grid =
[[-26 -43  54 -21  26   1 -43]
 [ 35  79 -44  -9   3  14 -14]
 [ 25  22  45  22  21  -2  -3]
 [ 48 -49   9  34  45  13  45]
 [ 40 -63   8  30  11   9  34]
 [-41 -36  43 -43 -26  -9 -49]
 [-45  50   3 -28 -36  -8 -41]
 [-46 -21 -42 -45 -55  -8 -35]]
Indices start at 0.
(0, 0) -> -26
(3, 4) -> 45
(6, 0) -> -45
(5, 5) -> -9
(3, 1) -> -49
(7, 6) -> -35
(2, 0) -> 25
(0, 6) -> -43
(3, 0) -> 48
(1, 0) -> 35
(4, 2) -> 8
(4, 4) -> 11
(6, 2) -> 3
(7, 5) -> -8
(4, 5) -> 9
(2, 6) -> -3
(2, 1) -> 22
(6, 3) -> -28
(4, 3) -> 30
(1, 2) -> -44
(1, 3) -> -9

B =
[[ 39 -16  33 -33]
 [-49 -28 -45  20]
 [-13 -54  16  -8]
 [ 36  11  29 -50]
 [-39   3 -55  29]
 [ -6 -26  10  -8]
 [-53 -34 -48  25]
 [ 45  34  25 -47]
 [ 10   0   5 -25]
 [-47 -26 -41  18]
 [ 48  18  42 -57]
 [-61   4 -35  53]]
Rows and columns are counted from 0.
(0, 0) => 39
(7, 3) => -47
(0, 3) => -33
(4, 1) => 3
(10, 0) => 48
(8, 3) => -25
(5, 0) => -6
(2, 0) => -13
(8, 1) => 0
(5, 3) => -8
(3, 0) => 36
(0, 1) => -16
(7, 0) => 45
(6, 3) => 25
(6, 1) => -34
(1, 2) => -45
(3, 2) => 29
(5, 2) => 10
(4, 2) => -55
(0, 2) => 33
(9, 2) => -41

M = [65 46 53 44  9 45 32 94]
M[0] -> 65
M[3] -> 44
M[4] -> 9
M[5] -> 45

x = ((-131, -23, 133, -79, 17, 75, -47), (477, 901, 418, -304, -529, 676, -6), (143, -7, -33, 116, -65, -30, 137), (621, 93, 510, 877, 530, -87, -208), (-92, 341, -366, 424, -448, -456, -824))
x[-5][-7]	-131
x[:, 2]	[133, 418, -33, 510, -366]
x[-4][-5]	418
x[1][5]	676
x[:, 1]	[-23, 901, -7, 93, 341]
x[-3][2]	-33
x[1][0]	477
x[3]	[621, 93, 510, 877, 530, -87, -208]
x[0][5]	75
x[:, -4]	[-79, -304, 116, 877, 424]
x[-1]	[-92, 341, -366, 424, -448, -456, -824]
x[-1][5]	-456
x[-4][-4]	-304
x[:, -3]	[17, -529, -65, 530, -448]
x[2]	[143, -7, -33, 116, -65, -30, 137]
x[4][-6]	341
x[0]	[-131, -23, 133, -79, 17, 75, -47]
x[-5][-6]	-23

m =
[[-13  32  -7 -21 -15   3  11  38   5  10  -4 -32 -26  -3]
 [ -6  -2  23   8   3  -3   4   0 -14  19   6  10   3  11]
 [-42  15   9 -16 -18  -2  25  47  -3   6  -6 -27 -25  13]
 [-28  42  26  -1 -17  -3  25  43  -6  15   4 -10 -16   9]
 [-30   5  -1 -27  -9  -5  16  33   6   9 -10 -37 -38   9]
 [ -6 -31   9 -12  13 -10  -2 -13   1  21  -1 -13 -23  10]
 [-16  -8  -8 -31  -5   1   6  24   0  19  -9 -40 -34   8]
 [ -6  18  31  -1   8 -16   5  -1   1  34   9  -2 -24   5]
 [ -9  61   3 -10 -18   3  12  39   2  11   2 -19 -18  -7]
 [  2  13  23   2   7  -7   1  -4  -3  28   9   3 -12   4]
 [  3  19 -29 -26 -11  13   0  26   4   9  -6 -34 -21 -10]
 [ -4   7  32  -7   9  -9   3   1  -8  57   9  -9 -27  11]
 [ -9   2  29   3   4  -7   6   3 -11  28   7   2 -11  12]]
Indices start at 0.
row 0 col 0: -13
row 11 col 7: 1
row 2 col 7: 47
row 8 col 6: 12
row 2 col 2: 9
row 10 col 3: -26
row 3 col 8: -6
row 9 col 9: 28
row 7 col 1: 18
row 5 col 1: -31
row 8 col 3: -10
row 5 col 5: -10
row 6 col 8: 0
row 4 col 0: -30
row 2 col 9: 6
row 8 col 5: 3
row 11 col 10: 9
row 3 col 10: 4
row 3 col 3: -1
row 7 col 12: -24
row 4 col 5: -5
row 11 col 12: -27
row 3 col 13: 9
row 11 col 6: 3
row 7 col 7: -1
row 9 col 13: 4
row 6 col 5: 1
row 0 col 6: 11
row 9 col 11: 3
row 5 col 11: -13
row 1 col 10: 6
row 12 col 0: -9
row 11 col 3: -7

a =
  2.5    1.2  -20.0   23.8    2.2   12.1    6.6  -18.2    1.7   20.7   -4.0   20.6    1.5
 18.7    9.1   11.9    9.9   12.2   13.3   -4.1    1.9   10.9   -2.3   -6.2   11.9    9.6
 -1.1    1.0   -3.5    7.8    0.1   -2.6   19.5   16.3    3.9   12.0   19.8   -2.2    0.7
 -1.3   -1.5  -11.4   -6.4    4.5    1.8    2.2    5.7   10.1   -0.4    2.2    8.0   10.6
 -1.5   -3.4    8.2   19.5  -10.2  -17.5  -11.7   -4.8   -2.2   16.1   18.6    7.3    6.2
  7.1   -1.5    6.8   18.8  -12.1  -12.3  -11.5   -9.7    4.7   -2.0   11.7    9.3    9.5
  0.3    6.6   -7.2  -16.6   15.5   18.1   10.9   20.5    6.9   11.6   11.9    3.0    5.2
  1.3   -4.0   -9.9  -12.9    3.1    2.9   -0.1    5.0    9.9    7.5    3.4   11.6   11.7
  2.1    1.2   19.3   17.8   -7.3  -14.0  -11.4    7.1    9.4  -13.7    1.0    1.0   14.5
 11.0   -0.3   17.5   -7.8   -1.0    1.8   -6.8    3.2   10.3   16.7   18.5   23.7   28.2
a[0][0] => 2.5
a[0][8] => 1.7
a[0][5] => 12.1
a[9] => [11.0, -0.3, 17.5, -7.8, -1.0, 1.8, -6.8, 3.2, 10.3, 16.7, 18.5, 23.7, 28.2]
a[:, 2] => [-20.0, 11.9, -3.5, -11.4, 8.2, 6.8, -7.2, -9.9, 19.3, 17.5]
a[7][2] => -9.9
a[0][2] => -20.0
a[5][8] => 4.7
a[0][1] => 1.2
a[7][4] => 3.1
a[8][0] => 2.1
a[4][2] => 8.2
a[1][3] => 9.9
a[6][11] => 3.0
a[6][6] => 10.9
a[7][8] => 9.9
a[6][10] => 11.9
a[2][3] => 7.8
a[0][10] => -4.0
a[1] => [18.7, 9.1, 11.9, 9.9, 12.2, 13.3, -4.1, 1.9, 10.9, -2.3, -6.2, 11.9, 9.6]
a[:, 11] => [20.6, 11.9, -2.2, 8.0, 7.3, 9.3, 3.0, 11.6, 1.0, 23.7]
a[2] => [-1.1, 1.0, -3.5, 7.8, 0.1, -2.6, 19.5, 16.3, 3.9, 12.0, 19.8, -2.2, 0.7]
a[9][9] => 16.7
a[6][4] => 15.5
a[5] => [7.1, -1.5, 6.8, 18.8, -12.1, -12.3, -11.5, -9.7, 4.7, -2.0, 11.7, 9.3, 9.5]
a[0] => [2.5, 1.2, -20.0, 23.8, 2.2, 12.1, 6.6, -18.2, 1.7, 20.7, -4.0, 20.6, 1.5]
a[:, 10] => [-4.0, -6.2, 19.8, 2.2, 18.6, 11.7, 11.9, 3.4, 1.0, 18.5]
a[2][2] => -3.5
a[2][10] => 19.8
a[1][5] => 13.3
a[4][10] => 18.6
a[6][9] => 11.6
a[:, 5] => [12.1, 13.3, -2.6, 1.8, -17.5, -12.3, 18.1, 2.9, -14.0, 1.8]
a[4][1] => -3.4
a[9][5] => 1.8
a[7][9] => 7.5
